Small tables with named rows and columns. After each table, cells are looked up by row and column.

pifekan.tsv
	zok	rumusa	nakivig	magu	fud	lefazi	par
mot	2478	3567	948	5200	3988	4169	4773
ratu	4344	4959	3164	3139	3612	1949	4387
bak	3115	5228	1894	4546	4807	7964	7089
sas	1349	2320	2519	5332	4422	5661	5671

ratu, magu: 3139
bak, par: 7089
sas, par: 5671
bak, fud: 4807
sas, magu: 5332
mot, fud: 3988
mot, zok: 2478
bak, nakivig: 1894
sas, fud: 4422
ratu, zok: 4344
ratu, fud: 3612
bak, lefazi: 7964
ratu, lefazi: 1949
bak, rumusa: 5228
bak, magu: 4546
mot, rumusa: 3567
ratu, par: 4387

vorupa:
	zafefup	virum
bisonu	34	-18
zem	26	24
rofi	7	-61
dav	-3	-25
sedudo	38	59

What is the virum of zem in vorupa?
24
What is the zafefup of bisonu in vorupa?
34
What is the virum of sedudo in vorupa?
59
What is the zafefup of rofi in vorupa?
7
What is the virum of dav in vorupa?
-25
What is the zafefup of zem in vorupa?
26

Table zis
	tuv	zugiv	mazuko	seso	dizep	netadof	pipura	difef	runipug
diduti	162	75	165	82	79	73	164	163	83
kefuvi	64	149	98	170	170	128	70	116	177
tuk	71	149	91	159	161	137	73	99	161
bapu	47	181	91	205	207	156	53	113	218
siz	79	133	96	141	143	122	81	105	146
dogoduf	188	72	161	54	58	88	183	144	51
baz	197	74	166	58	56	94	192	152	56

kefuvi, tuv => 64
siz, netadof => 122
siz, dizep => 143
diduti, pipura => 164
baz, tuv => 197
tuk, pipura => 73
bapu, tuv => 47
baz, zugiv => 74
kefuvi, pipura => 70
diduti, tuv => 162
kefuvi, runipug => 177
kefuvi, netadof => 128
dogoduf, pipura => 183
kefuvi, seso => 170
baz, difef => 152
diduti, zugiv => 75
siz, runipug => 146
diduti, runipug => 83

vabi:
      saf  guvi  dev  vup  gef  baf  bof  liru  poketen
ral   232   246  223   88   93  226  206    55      211
nep    48    38   52  174  170   52   63   194       64
zedi  198   208  190  104  104  196  181    83      189
dib   169   203  153  192  196  156  132   136      128

What is the bof of zedi in vabi?
181
What is the saf of ral in vabi?
232
What is the liru of zedi in vabi?
83
What is the gef of nep in vabi?
170
What is the dev of ral in vabi?
223
What is the poketen of nep in vabi?
64

Table lamug
|  | febamav | bonak | kabufu | far | vikinik |
|---|---|---|---|---|---|
| ruv | 7.68 | 4.94 | 4.74 | 5.91 | 2.03 |
| zavafen | 7.48 | 6.53 | 4.63 | 6.51 | 3.05 |
| mepod | 5.87 | 4.04 | 3.24 | 5.24 | 2.84 |

What is the kabufu of ruv in lamug?
4.74
What is the far of ruv in lamug?
5.91
What is the far of zavafen in lamug?
6.51
What is the bonak of zavafen in lamug?
6.53
What is the febamav of ruv in lamug?
7.68
What is the vikinik of mepod in lamug?
2.84
What is the bonak of mepod in lamug?
4.04
What is the kabufu of mepod in lamug?
3.24
What is the febamav of mepod in lamug?
5.87
What is the vikinik of ruv in lamug?
2.03
What is the febamav of zavafen in lamug?
7.48
What is the far of mepod in lamug?
5.24
What is the kabufu of zavafen in lamug?
4.63
What is the vikinik of zavafen in lamug?
3.05
What is the bonak of ruv in lamug?
4.94

baf =
|  | gav | fad | zaga | tevi |
|---|---|---|---|---|
| tuni | -14.28 | -80.43 | -93.16 | 47.60 |
| somudef | -65.57 | -58.94 | -99.58 | -69.12 |
| nal | 19.85 | -91.99 | -93.95 | 74.10 |
| dotebap | -21.62 | -71.33 | -84.10 | 40.94 |
| gokov | 17.56 | -90.91 | -85.73 | 79.40 |
| fatimu | 18.83 | -79.52 | -87.32 | 90.52 |
| nom | -54.77 | -72.07 | -87.00 | 21.55 |

tevi of nal is 74.10
zaga of somudef is -99.58
gav of fatimu is 18.83
fad of dotebap is -71.33
gav of nom is -54.77
zaga of gokov is -85.73
tevi of dotebap is 40.94
tevi of nom is 21.55
fad of nom is -72.07
gav of tuni is -14.28

zuvivug =
	fov	voka	poza	lezuv	gibof	tupasi	luvonat	natovin	pali	dopig
luv	135	139	136	137	135	137	135	137	139	139
puso	132	141	138	137	133	135	134	137	139	140
rine	136	137	145	140	141	131	137	138	134	139
tirisop	137	141	141	139	137	135	138	138	137	137
tidas	133	141	138	137	134	136	131	138	141	142
basopa	77	205	124	178	95	82	21	79	156	249
kiginol	141	134	142	140	144	133	144	137	131	135

fov of rine: 136
gibof of rine: 141
tupasi of luv: 137
dopig of puso: 140
natovin of basopa: 79
tupasi of kiginol: 133
lezuv of basopa: 178
pali of basopa: 156
poza of luv: 136
pali of tirisop: 137

bem:
	mizi	dugem	mub	zefu	degim
bemilu	-0.1	0.5	0.1	-0.3	-0.5
bez	0.2	-0.2	0.0	0.3	0.5
tob	-0.1	0.4	0.1	-0.2	-0.2
gof	0.2	-0.1	0.1	0.3	0.4
muv	0.3	-0.2	0.0	0.3	0.3
dov	-0.5	0.4	0.3	-0.3	0.2
tum	-0.1	0.5	0.1	-0.3	-0.6
kazap	0.5	-0.3	-0.3	0.4	0.1
lev	-0.1	0.3	0.1	-0.2	-0.2
raka	0.3	-0.3	-0.1	0.3	0.4
lasez	-0.1	0.3	0.1	-0.1	-0.2
simit	-0.2	0.4	0.3	-0.3	-0.2
ladutut	-0.1	0.4	0.1	-0.2	-0.2
dut	0.0	-0.1	0.0	0.2	0.4

kazap, zefu -> 0.4
bemilu, degim -> -0.5
lev, dugem -> 0.3
tob, mizi -> -0.1
dut, zefu -> 0.2
simit, dugem -> 0.4
muv, degim -> 0.3
lev, mizi -> -0.1
kazap, mub -> -0.3
bemilu, mub -> 0.1
dut, degim -> 0.4
gof, mub -> 0.1
dov, zefu -> -0.3
tum, degim -> -0.6

